Here is a tiny trained network, its code and every weight. The questions are about switching its units off for an input and a class, where a switched-off unit gives its printed mean instead of its output.

import numpy as np


def w(rows, s, z=0):
    codes = np.array(rows[::2]) - 128.0
    scale = np.full(codes.shape[1], s)
    scale[-1] = z or s
    return codes * scale


def norm(h):
    return h / np.sqrt((h * h).mean(-1, keepdims=True) + 1e-5)


def f(y):
    return y / 2 * (1 + np.tanh(0.7978845608 * (y + 0.044715 * y**3)))


def log_softmax(a):
    a = a - a.max(-1, keepdims=True)
    return a - np.log(np.exp(a).sum(-1, keepdims=True))


def net(x, mask):
    res = np.array(x, float).reshape(1, 2) / 4 @ E
    u = 0
    for l in range(3):
        y = f(norm(res) @ A[l][:, :-1].T + A[l][:, -1])
        res = res + np.where(mask[u : u + 6], y, B[l][:, -1]) @ B[l][:, :-1]
        u += 6
    return log_softmax(norm(res)[-1] @ U[:, :-1].T + U[:, -1])


A, B = {}, {}
E = w([
[141,168,1,119,185,120],'x0',
[169,205,186,219,197,159],'x1',
],0.0065)
A[0] = w([
[128,164,124,65,112,142,55],'L0N0',
[48,130,98,73,71,3,143],'L0N1',
[179,154,63,111,141,90,28],'L0N2',
[105,165,104,72,100,159,64],'L0N3',
[146,103,109,175,118,28,3],'L0N4',
[132,215,55,85,154,133,201],'L0N5',
],0.0059,0.0047)
B[0] = w([
[113,153,149,134,193,183,108],'L0N0',
[164,118,157,122,158,134,216],'L0N1',
[118,170,120,165,123,138,137],'L0N2',
[118,129,153,127,177,165,117],'L0N3',
[48,225,193,119,159,247,96],'L0N4',
[109,106,155,149,116,122,253],'L0N5',
],0.012,0.0049)
A[1] = w([
[157,217,214,197,170,146,107],'L1N0',
[87,166,38,129,196,123,47],'L1N1',
[176,185,155,188,192,163,6],'L1N2',
[183,101,181,159,99,58,146],'L1N3',
[63,133,254,128,31,234,83],'L1N4',
[243,160,102,132,69,101,15],'L1N5',
],0.0082,0.0027)
B[1] = w([
[154,68,85,3,108,145,223],'L1N0',
[77,239,141,182,17,7,174],'L1N1',
[85,54,201,3,106,123,180],'L1N2',
[103,186,104,151,220,143,253],'L1N3',
[84,204,24,181,49,25,190],'L1N4',
[150,101,129,219,163,216,140],'L1N5',
],0.0069,0.0062)
A[2] = w([
[143,191,152,63,142,135,22],'L2N0',
[93,200,113,124,164,139,229],'L2N1',
[94,137,158,131,88,186,47],'L2N2',
[106,131,116,179,225,187,5],'L2N3',
[127,66,107,5,105,159,4],'L2N4',
[87,131,153,102,69,128,80],'L2N5',
],0.011,0.0016)
B[2] = w([
[123,122,142,115,150,156,136],'L2N0',
[91,72,151,109,124,135,161],'L2N1',
[148,126,161,166,145,114,110],'L2N2',
[142,7,130,169,199,105,157],'L2N3',
[101,197,176,32,167,214,255],'L2N4',
[127,128,86,169,174,131,145],'L2N5',
],0.012,0.0083)
U = w([
[80,157,148,13,158,196,205],'0',
[55,143,59,180,50,19,199],'1',
[114,2,134,185,214,124,190],'2',
[160,151,150,203,96,176,25],'3',
[201,149,120,196,99,176,10],'4',
[170,146,156,212,82,191,15],'5',
[177,146,147,207,88,185,2],'6',
[128,133,163,204,90,183,28],'7',
],0.015,0.006)

Each question gives the input, the list of numbers given to net, and the class t.
The units are the neurons (one row each of A and B). Each row of codes is followed by its name. A weight is (code - 128) times the scale printed after its matrix; where a second scale follows, it is the last column's (A, B and U).
mask holds one flag per neuron, layer by layer. A switched-off neuron (its flag False) gives its mean, the last column of its row in B, instead of its output. The means were averaged over made-up inputs and are rounded, as every weight is.
A unit's drop is (log p(t) with every unit on - log p(t) with that unit switched off) / (log p(t) with every unit on - log p(t) with every unit switched off).
The circuit of an input: a set's keep is (log p(t) with only the set's units on - log p(t) with every unit switched off) / (log p(t) with every unit on - log p(t) with every unit switched off). Starting from the 12 units with the biggest drops (on a tie, the unit counted first), units are removed one at a time, each time the one whose removal leaves the highest keep (on an exact tie, the one counted first), for as long as the keep stays at least 0.8.
units of the circuit, in order: the units of the circuit, biggest drop first
unit that matters most: the unit with the biggest drop
k most important neurons: the k neurons with the biggest drops, biggest first
top k neurons in layer l: the k neurons of layer l with the biggest drops, biggest first
input [8,6], class 1: 3 most important neurons => L1N1, L0N1, L2N4
input [-4,0], class 1: unit that matters most => L1N4
input [-6,4], class 1: 2 most important neurons => L1N4, L2N4
input [5,-4], class 1: units of the circuit, in order => L1N0, L2N4
input [1,-3], class 2: 2 most important neurons => L0N1, L1N0
input [-4,-3], class 1: 4 most important neurons => L1N0, L2N4, L1N2, L2N3
input [0,-3], class 2: top 2 neurons in layer 1 => L1N0, L1N2
input [3,-3], class 2: top 3 neurons in layer 1 => L1N0, L1N2, L1N1
input [-6,3], class 1: 2 most important neurons => L1N4, L2N4
input [-1,3], class 2: 2 most important neurons => L1N3, L1N5
input [0,-2], class 2: 2 most important neurons => L1N0, L0N1
input [4,0], class 1: 2 most important neurons => L2N4, L0N1
input [2,-3], class 2: 3 most important neurons => L0N1, L1N0, L1N2
input [2,0], class 2: unit that matters most => L0N5
input [6,4], class 1: 2 most important neurons => L0N1, L2N4
